Here is a tiny trained network, its code and every weight. The questions are about switching its units off for an input and a class, where a switched-off unit gives its printed mean instead of its output.

import numpy as np


def w(rows, s, z=0):
    codes = np.array(rows[::2]) - 128.0
    scale = np.full(codes.shape[1], s)
    scale[-1] = z or s
    return codes * scale


def f(y):
    return np.maximum(y, 0)


def log_softmax(a):
    a = a - a.max(-1, keepdims=True)
    return a - np.log(np.exp(a).sum(-1, keepdims=True))


def net(x, mask):
    res = np.array(x, float).reshape(1, 6) / 4 @ E
    y = f(res @ A[0][:, :-1].T + A[0][:, -1])
    res = res + np.where(mask, y, B[0][:, -1]) @ B[0][:, :-1]
    return log_softmax(res[-1] @ U[:, :-1].T + U[:, -1])


A, B = {}, {}
E = w([
[57,148,118,149,165,11,135,146,95,139],'x0',
[121,81,157,202,61,120,92,87,175,83],'x1',
[202,200,116,107,121,85,78,95,138,153],'x2',
[88,136,93,139,194,146,53,105,214,161],'x3',
[164,76,115,91,87,139,64,208,135,189],'x4',
[132,119,187,87,111,104,130,96,185,89],'x5',
],0.012)
A[0] = w([
[123,168,124,38,202,161,159,146,99,163,81],'N0',
[196,220,74,158,99,119,99,90,103,161,82],'N1',
[108,203,112,168,158,163,183,44,111,75,3],'N2',
[81,150,76,129,218,179,71,107,190,146,29],'N3',
[124,168,42,239,107,175,90,136,66,131,82],'N4',
[190,136,116,120,120,249,136,93,130,114,48],'N5',
[157,173,86,131,92,143,201,142,91,121,78],'N6',
[87,81,91,168,158,194,192,144,113,147,97],'N7',
],0.011,0.0048)
B[0] = w([
[114,124,127,210,60,127,110,49,195,146,241],'N0',
[24,97,198,47,184,204,149,156,120,122,221],'N1',
[155,121,40,148,101,205,63,203,114,185,244],'N2',
[216,82,167,136,129,107,198,150,78,85,248],'N3',
[192,206,58,160,94,149,97,83,187,53,215],'N4',
[63,150,110,137,167,6,146,136,117,155,227],'N5',
[218,101,161,134,132,92,120,117,133,85,198],'N6',
[94,182,141,76,173,197,85,126,114,106,224],'N7',
],0.011)
U = w([
[144,157,141,111,132,117,153,76,160,104,254],'0',
[166,91,98,119,111,145,109,196,114,255,141],'1',
[210,119,179,134,151,117,220,97,57,101,105],'2',
[25,150,194,56,189,184,156,92,126,91,55],'3',
[110,132,146,178,85,116,144,1,195,144,57],'4',
[61,192,85,148,210,4,185,136,106,149,98],'5',
],0.0095,0.0067)

Each question gives the input, the list of numbers given to net, and the class t.
The units are the neurons (one row each of A and B). Each row of codes is followed by its name. A weight is (code - 128) times the scale printed after its matrix; where a second scale follows, it is the last column's (A, B and U).
mask holds one flag per neuron, in row order. A switched-off neuron (its flag False) gives its mean, the last column of its row in B, instead of its output. The means were averaged over made-up inputs and are rounded, as every weight is.
A unit's drop is (log p(t) with every unit on - log p(t) with that unit switched off) / (log p(t) with every unit on - log p(t) with every unit switched off).
The circuit of an input: a set's keep is (log p(t) with only the set's units on - log p(t) with every unit switched off) / (log p(t) with every unit on - log p(t) with every unit switched off). Starting from all 8 units, units are removed one at a time, each time the one whose removal leaves the highest keep (on an exact tie, the one counted first), for as long as the keep stays at least 0.8.
units of the circuit, in order: the units of the circuit, biggest drop first
top k neurons: the k neurons with the biggest drops, biggest first
input [-5,5,5,-4,0,-7], class 0: units of the circuit, in order : N4, N0
input [0,2,7,5,7,-8], class 0: top 2 neurons : N4, N2
input [8,-4,-4,-8,-4,5], class 2: top 2 neurons : N5, N6
input [2,-1,4,-8,5,-3], class 2: units of the circuit, in order : N2
input [-3,1,1,2,6,-6], class 0: units of the circuit, in order : N2, N4
input [-7,8,8,6,-6,2], class 3: top 2 neurons : N1, N0
input [8,-2,-5,7,-8,-8], class 0: top 2 neurons : N4, N7
input [0,-6,4,5,-3,-8], class 0: units of the circuit, in order : N0, N4, N3, N1
input [-1,-6,-6,5,-5,8], class 0: units of the circuit, in order : N0, N3
input [2,5,2,6,1,2], class 2: units of the circuit, in order : N3, N0
input [1,-7,6,-5,0,1], class 4: top 2 neurons : N0, N3
input [-3,6,-4,-8,-8,-8], class 0: units of the circuit, in order : N4, N7
input [-3,8,1,5,-3,-8], class 0: units of the circuit, in order : N0, N4, N3
input [2,-6,-4,-5,-3,3], class 4: top 3 neurons : N0, N3, N1
input [5,1,0,8,-3,2], class 2: units of the circuit, in order : N3
input [8,5,8,-1,0,-1], class 3: top 2 neurons : N1, N5
input [-6,-2,-4,6,3,0], class 2: top 3 neurons : N3, N2, N1
input [-4,-5,4,-4,2,-7], class 0: units of the circuit, in order : N4, N0
input [-7,2,-1,3,7,-7], class 0: units of the circuit, in order : N4, N2
input [2,-2,4,1,3,3], class 3: units of the circuit, in order : N2, N4, N3
input [3,3,-6,-2,3,-3], class 3: units of the circuit, in order : N7
input [-8,-1,-7,-2,1,4], class 5: top 2 neurons : N5, N1
input [5,-6,6,6,0,-3], class 2: top 2 neurons : N3, N7
input [-2,-7,-6,-6,5,1], class 4: units of the circuit, in order : N0, N2
input [7,-2,8,2,4,6], class 3: top 3 neurons : N1, N5, N2
input [2,0,7,-5,-1,-8], class 0: top 4 neurons : N4, N6, N7, N3
input [-3,-1,1,7,2,-8], class 0: top 2 neurons : N4, N6
input [1,5,-2,8,5,2], class 2: top 3 neurons : N3, N2, N0
input [0,-7,-3,-5,4,4], class 4: top 3 neurons : N0, N3, N2
